Below is a small trained network, with its code and all its weights. Each question gives an input and a class and asks what happens when units are switched off, that is, made to give their printed mean instead of their output.

import numpy as np


def w(rows, s, z=0):
    codes = np.array(rows[::2]) - 128.0
    scale = np.full(codes.shape[1], s)
    scale[-1] = z or s
    return codes * scale


def f(y):
    return y / 2 * (1 + np.tanh(0.7978845608 * (y + 0.044715 * y**3)))


def log_softmax(a):
    a = a - a.max(-1, keepdims=True)
    return a - np.log(np.exp(a).sum(-1, keepdims=True))


def net(x, mask):
    res = np.array(x, float).reshape(1, 8) / 4 @ E
    y = f(res @ A[0][:, :-1].T + A[0][:, -1])
    res = res + np.where(mask, y, B[0][:, -1]) @ B[0][:, :-1]
    return log_softmax(res[-1] @ U[:, :-1].T + U[:, -1])


A, B = {}, {}
E = w([
[225,1,102,62,56,166,228,200,62,125],'x0',
[147,188,50,228,142,32,171,154,165,205],'x1',
[213,224,206,96,107,158,181,129,44,217],'x2',
[112,47,234,207,234,222,214,214,102,39],'x3',
[95,139,45,48,173,251,38,160,235,151],'x4',
[228,121,92,241,131,203,50,137,150,231],'x5',
[112,93,84,74,229,69,150,11,93,183],'x6',
[48,170,92,182,45,40,159,144,137,32],'x7',
],0.0055)
A[0] = w([
[64,32,138,40,115,71,136,83,101,62,215],'N1',
[177,100,82,155,22,105,149,149,88,255,160],'N2',
[88,206,176,211,92,153,72,212,154,52,247],'N3',
[147,153,123,206,186,31,179,68,70,201,200],'N4',
[69,189,37,114,140,121,18,99,229,123,255],'N5',
[198,106,65,95,64,180,125,113,166,213,219],'N6',
[127,211,111,211,195,35,131,68,122,158,214],'N7',
[83,30,64,81,142,181,107,191,223,22,219],'N8',
[135,30,225,95,143,181,197,129,35,87,208],'N9',
],0.0054,0.0036)
B[0] = w([
[75,75,82,78,118,75,183,3,74,23,217],'N1',
[218,112,52,130,39,61,140,145,106,210,202],'N2',
[62,192,226,185,30,183,139,194,217,79,232],'N3',
[154,185,118,206,176,26,224,63,125,230,227],'N4',
[21,226,51,99,96,191,59,53,192,126,255],'N5',
[213,97,81,34,71,156,37,159,71,191,207],'N6',
[41,218,150,220,179,52,178,77,188,184,231],'N7',
[34,11,45,110,174,185,134,200,187,58,240],'N8',
[220,23,212,78,210,164,202,111,57,36,244],'N9',
],0.0055,0.0077)
U = w([
[171,46,218,35,211,103,184,7,23,21,80],'0',
[124,195,96,224,245,16,208,55,134,224,112],'1',
[114,202,70,43,199,233,3,53,170,217,135],'2',
[22,65,4,75,91,66,130,97,187,26,17],'3',
[70,231,186,241,13,57,110,127,180,37,4],'4',
[168,20,215,193,223,244,173,250,154,61,230],'5',
[247,44,50,96,32,57,146,195,50,210,212],'6',
[74,244,213,19,75,116,193,136,132,121,174],'7',
],0.0055,0.003)

Each question gives the input, the list of numbers given to net, and the class t.
The units are the neurons (one row each of A and B). Each row of codes is followed by its name. A weight is (code - 128) times the scale printed after its matrix; where a second scale follows, it is the last column's (A, B and U).
mask holds one flag per neuron, in row order. A switched-off neuron (its flag False) gives its mean, the last column of its row in B, instead of its output. The means were averaged over made-up inputs and are rounded, as every weight is.
A unit's drop is (log p(t) with every unit on - log p(t) with that unit switched off) / (log p(t) with every unit on - log p(t) with every unit switched off).
The circuit of an input: a set's keep is (log p(t) with only the set's units on - log p(t) with every unit switched off) / (log p(t) with every unit on - log p(t) with every unit switched off). Starting from all 9 units, units are removed one at a time, each time the one whose removal leaves the highest keep (on an exact tie, the one counted first), for as long as the keep stays at least 0.8.
circuit, biggest first: the units of the circuit, biggest drop first
unit that matters most: the unit with the biggest drop
top k neurons: the k neurons with the biggest drops, biggest first
drop when u is switched off: that unit's drop, to one decimal
input [-3,-2,2,8,-4,-3,-3,7], class 5: top neuron	N9
input [6,2,-4,4,0,-6,8,7], class 0: circuit, biggest first	N9, N5
input [6,-2,-7,-2,-6,-7,1,4], class 0: circuit, biggest first	N9, N5
input [-1,8,0,7,-1,3,-1,-8], class 1: circuit, biggest first	N4, N8
input [6,-3,1,-1,8,-4,4,-4], class 0: circuit, biggest first	N9, N1
input [4,1,-3,-7,4,6,-1,4], class 2: top 4 neurons	N5, N9, N1, N4
input [7,-7,-8,-5,-2,-2,-4,-7], class 0: top 2 neurons	N9, N1
input [2,5,3,-2,8,-4,-3,4], class 2: top 2 neurons	N1, N5
input [-2,6,-8,-6,-3,4,3,6], class 1: top 2 neurons	N4, N7
input [4,-1,-3,3,3,-6,-8,5], class 5: top 3 neurons	N5, N3, N9
input [5,-1,-7,4,-2,-1,-2,7], class 5: top 2 neurons	N5, N9
input [-1,2,-2,-4,7,2,-3,7], class 2: top 3 neurons	N5, N1, N6
input [-3,4,-8,3,-2,-1,7,5], class 1: top 2 neurons	N7, N4
input [7,4,-6,-5,-8,-5,8,8], class 1: unit that matters most	N4
input [1,6,1,-6,4,-7,-8,-5], class 2: drop when N1 is switched off	0.1
input [-2,-8,4,-4,-5,8,-8,-8], class 6: drop when N4 is switched off	0.0
input [2,-8,-8,-5,-6,-8,-4,-1], class 0: drop when N5 is switched off	0.3
